Here is a tiny trained network, its code and every weight. The questions are about switching its units off for an input and a class, where a switched-off unit gives its printed mean instead of its output.

import numpy as np


def w(rows, s, z=0):
    codes = np.array(rows[::2]) - 128.0
    scale = np.full(codes.shape[1], s)
    scale[-1] = z or s
    return codes * scale


def f(y):
    return y / 2 * (1 + np.tanh(0.7978845608 * (y + 0.044715 * y**3)))


def log_softmax(a):
    a = a - a.max(-1, keepdims=True)
    return a - np.log(np.exp(a).sum(-1, keepdims=True))


def net(x, mask):
    res = np.array(x, float).reshape(1, 4) / 4 @ E
    y = f(res @ A[0][:, :-1].T + A[0][:, -1])
    res = res + np.where(mask, y, B[0][:, -1]) @ B[0][:, :-1]
    return log_softmax(res[-1] @ U[:, :-1].T + U[:, -1])


A, B = {}, {}
E = w([
[21,156,144,234,111,118,115],'x0',
[78,153,242,57,32,98,160],'x1',
[131,2,206,28,201,91,189],'x2',
[93,94,111,66,161,207,75],'x3',
],0.0077)
A[0] = w([
[137,172,165,112,162,109,120,76],'neuron 0',
[207,129,73,119,62,132,110,76],'neuron 1',
[191,234,91,134,100,83,101,196],'neuron 2',
[111,66,108,70,207,110,156,185],'neuron 3',
[37,233,215,104,84,150,182,161],'neuron 4',
[239,61,53,127,151,177,153,201],'neuron 5',
[186,94,159,129,124,76,242,144],'neuron 6',
[78,208,120,255,160,136,126,190],'neuron 7',
[101,132,29,154,113,214,40,114],'neuron 8',
[15,117,137,59,89,128,127,233],'neuron 9',
[124,108,93,112,160,180,55,253],'neuron 10',
[126,108,94,113,99,111,124,92],'neuron 11',
],0.0079,0.0047)
B[0] = w([
[121,106,72,131,148,124,76,120],'neuron 0',
[112,229,109,62,153,98,38,146],'neuron 1',
[183,197,174,89,119,117,255,211],'neuron 2',
[156,204,163,79,85,217,162,232],'neuron 3',
[155,125,104,95,120,197,165,239],'neuron 4',
[181,173,153,118,122,134,197,226],'neuron 5',
[221,51,188,163,217,114,190,206],'neuron 6',
[136,48,173,133,140,119,134,255],'neuron 7',
[205,119,53,179,133,87,129,211],'neuron 8',
[155,243,225,84,103,146,184,226],'neuron 9',
[164,137,215,140,139,161,122,209],'neuron 10',
[124,149,120,149,106,112,101,119],'neuron 11',
],0.0084,0.008)
U = w([
[93,78,82,90,82,87,96,14],'0',
[158,73,113,254,168,105,170,230],'1',
[131,171,23,148,135,99,86,25],'2',
[141,205,156,5,85,188,190,199],'3',
[65,128,58,154,100,70,154,5],'4',
[57,152,130,169,126,148,27,111],'5',
],0.0085,0.0027)

Each question gives the input, the list of numbers given to net, and the class t.
The units are the neurons (one row each of A and B). Each row of codes is followed by its name. A weight is (code - 128) times the scale printed after its matrix; where a second scale follows, it is the last column's (A, B and U).
mask holds one flag per neuron, in row order. A switched-off neuron (its flag False) gives its mean, the last column of its row in B, instead of its output. The means were averaged over made-up inputs and are rounded, as every weight is.
A unit's drop is (log p(t) with every unit on - log p(t) with that unit switched off) / (log p(t) with every unit on - log p(t) with every unit switched off).
The circuit of an input: a set's keep is (log p(t) with only the set's units on - log p(t) with every unit switched off) / (log p(t) with every unit on - log p(t) with every unit switched off). Starting from all 12 units, units are removed one at a time, each time the one whose removal leaves the highest keep (on an exact tie, the one counted first), for as long as the keep stays at least 0.8.
units of the circuit, in order: the units of the circuit, biggest drop first
unit that matters most: the unit with the biggest drop
top k neurons: the k neurons with the biggest drops, biggest first
drop when u is switched off: that unit's drop, to one decimal
input [8,-2,-8,2], class 1: unit that matters most	neuron 7
input [8,1,-7,-4], class 1: top 2 neurons	(neuron 7; neuron 3)
input [5,-1,6,-4], class 1: units of the circuit, in order	(neuron 6; neuron 2)
input [6,0,0,1], class 1: top 4 neurons	(neuron 3; neuron 7; neuron 1; neuron 2)
input [7,1,-2,0], class 1: top 3 neurons	(neuron 3; neuron 7; neuron 1)
input [6,1,-3,1], class 1: top 2 neurons	(neuron 3; neuron 7)
input [8,0,-3,6], class 1: top 3 neurons	(neuron 8; neuron 7; neuron 3)
input [5,2,-6,8], class 1: top 2 neurons	(neuron 8; neuron 3)
input [-5,-3,-8,-1], class 2: top 4 neurons	(neuron 8; neuron 9; neuron 3; neuron 1)
input [8,0,3,-1], class 5: drop when neuron 3 is switched off	0.2
input [-2,-7,-7,4], class 1: drop when neuron 7 is switched off	0.2
input [5,-6,-5,8], class 1: drop when neuron 8 is switched off	0.1
